Below are the code and all the weights of a small trained network. Each question names an input and a target symbol and asks about switching units off, where a switched-off unit gives its printed mean instead of its output.

import numpy as np


def w(rows, s, z=0):
    codes = np.array(rows[::2]) - 128.0
    scale = np.full(codes.shape[1], s)
    scale[-1] = z or s
    return codes * scale


def softmax(a):
    e = np.exp(a - a.max(-1, keepdims=True))
    return e / e.sum(-1, keepdims=True)


def log_softmax(a):
    a = a - a.max(-1, keepdims=True)
    return a - np.log(np.exp(a).sum(-1, keepdims=True))


def net(x, mask):
    ids = ['ΘΛαβγεζημξπστφψω'.index(c) for c in x.split()]
    T = len(ids)
    res = E[ids] + P[:T]
    u = 0
    for l in range(2):
        r = res
        for j in range(3):
            rows = slice(2 * j, 2 * j + 2)
            q, k, v = (r @ M[l][rows].T for M in (Q, K, V))
            z = softmax(np.where(np.tri(T) > 0, q @ k.T / 2**0.5, -1e9)) @ v
            o = O[l][rows]
            res = res + np.where(mask[u + j], z, o[:, -1]) @ o[:, :-1]
        u += 3
    return log_softmax(res[-1] @ U[:, :-1].T + U[:, -1])


Q, K, V, O = {}, {}, {}, {}
E = w([
[47,107,127,54,204,182,167,126,113],'Θ',
[97,131,115,183,62,216,96,171,185],'Λ',
[140,168,135,217,136,146,52,140,146],'α',
[109,84,153,216,223,170,180,183,153],'β',
[102,152,79,13,211,107,171,155,39],'γ',
[164,118,119,175,117,112,115,109,104],'ε',
[66,70,145,187,116,164,169,120,58],'ζ',
[1,159,163,234,157,110,171,149,108],'η',
[121,89,162,117,138,220,52,82,104],'μ',
[49,78,104,148,100,136,188,145,136],'ξ',
[141,114,91,183,162,139,235,144,90],'π',
[82,177,116,192,94,91,129,73,182],'σ',
[129,68,107,147,151,209,102,61,182],'τ',
[226,49,112,142,174,150,135,105,125],'φ',
[89,100,95,63,251,182,97,180,147],'ψ',
[122,119,69,22,140,226,141,88,91],'ω',
],0.017)
P = w([
[48,124,13,191,100,135,37,7,55],'0',
[186,191,127,130,102,198,182,138,122],'1',
[118,137,188,120,191,156,173,97,160],'2',
[63,57,36,166,128,87,118,128,76],'3',
[176,183,141,103,80,159,180,192,115],'4',
[116,126,169,107,201,140,172,100,186],'5',
[44,42,35,175,114,63,129,137,81],'6',
[176,175,164,74,64,131,164,215,108],'7',
[109,112,145,82,198,125,180,109,207],'8',
[35,51,34,177,104,80,89,152,67],'9',
[157,182,190,54,40,116,141,238,93],'10',
],0.012)
Q[0] = w([
[93,95,219,153,151,143,90,64,181],'0.h0',
[139,108,99,104,112,37,81,11,99],'0.h0',
[77,167,172,82,196,168,155,137,113],'0.h1',
[141,189,101,50,128,141,91,128,106],'0.h1',
[74,126,91,108,172,85,125,69,140],'0.h2',
[183,146,180,102,163,100,164,135,153],'0.h2',
],0.011)
K[0] = w([
[157,171,94,181,96,44,153,35,209],'0.h0',
[100,129,73,132,200,237,133,46,143],'0.h0',
[112,95,226,12,140,158,183,209,140],'0.h1',
[80,114,114,1,139,192,77,89,85],'0.h1',
[90,119,96,124,158,124,161,38,169],'0.h2',
[187,88,232,27,122,31,100,196,116],'0.h2',
],0.0082)
V[0] = w([
[184,154,125,150,198,162,52,181,3],'0.h0',
[143,122,125,121,21,21,176,184,171],'0.h0',
[53,72,31,140,234,188,92,53,76],'0.h1',
[162,83,145,98,163,161,170,65,83],'0.h1',
[168,113,51,132,192,118,184,80,65],'0.h2',
[214,76,223,35,85,36,227,143,6],'0.h2',
],0.0065)
O[0] = w([
[139,176,98,197,116,140,158,163,92,146],'0.h0',
[218,135,96,122,119,44,197,19,115,88],'0.h0',
[111,112,130,204,70,67,120,147,152,215],'0.h1',
[197,166,113,176,103,135,106,65,168,119],'0.h1',
[78,208,49,121,88,183,80,202,137,137],'0.h2',
[24,125,116,207,109,255,173,170,112,3],'0.h2',
],0.0079,0.015)
Q[1] = w([
[36,108,132,98,129,108,142,142,238],'1.h0',
[148,208,212,120,115,165,236,102,204],'1.h0',
[78,115,126,130,130,61,5,61,161],'1.h1',
[30,62,30,138,125,98,2,78,47],'1.h1',
[76,73,90,186,125,63,87,112,128],'1.h2',
[208,154,219,154,227,175,227,168,242],'1.h2',
],0.0069)
K[1] = w([
[116,170,151,101,122,152,209,111,186],'1.h0',
[167,156,239,73,103,140,236,169,147],'1.h0',
[107,170,131,192,179,82,125,84,210],'1.h1',
[84,162,1,175,152,113,37,74,134],'1.h1',
[144,150,95,207,111,99,82,114,122],'1.h2',
[209,32,119,155,207,159,206,199,147],'1.h2',
],0.0095)
V[1] = w([
[220,28,132,230,191,179,122,133,237],'1.h0',
[44,27,72,167,178,89,114,104,126],'1.h0',
[146,108,56,115,4,164,192,41,97],'1.h1',
[105,75,130,56,112,191,123,139,176],'1.h1',
[147,1,187,165,117,170,168,175,71],'1.h2',
[141,111,103,86,70,163,49,89,116],'1.h2',
],0.0096)
O[1] = w([
[197,85,86,123,60,161,48,106,151,107],'1.h0',
[251,116,195,127,115,187,218,169,95,192],'1.h0',
[195,107,83,102,135,65,139,148,74,50],'1.h1',
[154,103,182,65,150,146,125,154,125,30],'1.h1',
[141,80,157,210,146,126,71,156,134,9],'1.h2',
[78,62,134,84,156,166,93,98,129,187],'1.h2',
],0.013,0.015)
U = w([
[149,151,182,65,115,134,119,225,177,116],'Θ',
[177,87,205,97,164,73,125,22,195,158],'Λ',
[51,124,64,123,79,130,110,75,130,136],'α',
[133,120,130,119,5,160,151,144,107,90],'β',
[88,180,166,152,145,72,106,128,33,90],'γ',
[144,124,22,188,170,107,132,102,89,185],'ε',
[115,55,132,189,87,161,141,163,45,127],'ζ',
[226,219,192,161,61,77,140,117,138,62],'η',
[97,17,136,174,152,163,87,124,110,255],'μ',
[172,90,179,132,95,128,145,76,30,152],'ξ',
[154,197,40,125,116,164,124,167,90,84],'π',
[174,134,103,80,116,58,157,100,119,86],'σ',
[190,191,150,2,80,149,47,166,125,76],'τ',
[119,56,73,111,12,85,71,158,88,125],'φ',
[154,194,246,91,99,208,80,59,73,63],'ψ',
[59,129,97,100,183,146,71,176,74,190],'ω',
],0.0081,0.0098)

Each question gives the input, a string of symbols that net reads in full, and the target symbol t.
The units are the heads (2 rows each of Q, K, V and O). Each row of codes is followed by its name. A weight is (code - 128) times the scale printed after its matrix; where a second scale follows, it is the last column's (O and U).
mask holds one flag per head, layer by layer. A switched-off head (its flag False) gives its mean, the last column of its rows in O, instead of its output. The means were averaged over made-up inputs and are rounded, as every weight is.
A unit's drop is (log p(t) with every unit on - log p(t) with that unit switched off) / (log p(t) with every unit on - log p(t) with every unit switched off).
The circuit of an input: a set's keep is (log p(t) with only the set's units on - log p(t) with every unit switched off) / (log p(t) with every unit on - log p(t) with every unit switched off). Starting from all 6 units, units are removed one at a time, each time the one whose removal leaves the highest keep (on an exact tie, the one counted first), for as long as the keep stays at least 0.8.
circuit, biggest first: the units of the circuit, biggest drop first
most important unit: the unit with the biggest drop
which heads matter: for each layer, one digit per head in row order, 1 if its drop is at least 0.15 and else 0, layers parted by /
input σ μ σ Λ μ σ α α ξ, target Λ: most important unit : 0.h0
input α η Θ α ξ η α ω μ, target α: circuit, biggest first : [0.h2; 1.h1]
input α ζ η α Λ α, target ψ: which heads matter : 110 / 010
input ω α α σ α φ α μ α, target μ: circuit, biggest first : [1.h2; 0.h2; 1.h0]
input μ α α η ε α ω φ τ, target μ: circuit, biggest first : [1.h2; 0.h2]
input η τ α τ, target η: circuit, biggest first : [1.h0; 1.h2]
input ω α σ φ, target ω: circuit, biggest first : [0.h2; 1.h2; 1.h0]
input φ σ α ψ, target φ: circuit, biggest first : [0.h1; 1.h0]
input φ σ ε α ω γ γ α α α, target φ: circuit, biggest first : [0.h1; 1.h0]
input ω γ α, target ω: circuit, biggest first : [0.h2; 1.h0]
input α α σ γ ξ, target σ: which heads matter : 100 / 010
input ψ α γ Θ σ σ μ, target ψ: circuit, biggest first : [1.h1; 0.h0]
input α Θ ξ α β, target μ: which heads matter : 011 / 111
input Λ ε ψ α σ σ ψ, target Λ: which heads matter : 001 / 000
input ψ α α β, target ψ: circuit, biggest first : [1.h1; 1.h0; 0.h0]
input γ α φ η, target γ: which heads matter : 000 / 100
input ε α α α ε ω, target α: circuit, biggest first : [1.h0]
input α α α α Λ α α φ, target ζ: circuit, biggest first : [0.h2; 1.h2]
input η α ε ξ σ ξ σ ξ α φ β, target μ: which heads matter : 011 / 101
input α α σ σ α Λ, target Λ: circuit, biggest first : [0.h0; 0.h2]
input φ η ζ ψ ψ σ α σ ε Λ, target φ: which heads matter : 010 / 110
input φ α ψ β, target φ: which heads matter : 010 / 110
input β η σ α α ω σ, target β: circuit, biggest first : [1.h0; 0.h0]
input α β α α η σ α α ψ φ α, target η: which heads matter : 100 / 001
input ε α α η ξ β ω ζ, target ξ: which heads matter : 100 / 010
input φ α η φ σ ε ψ α φ γ, target φ: which heads matter : 010 / 100
input σ Λ α ω, target σ: most important unit : 0.h2
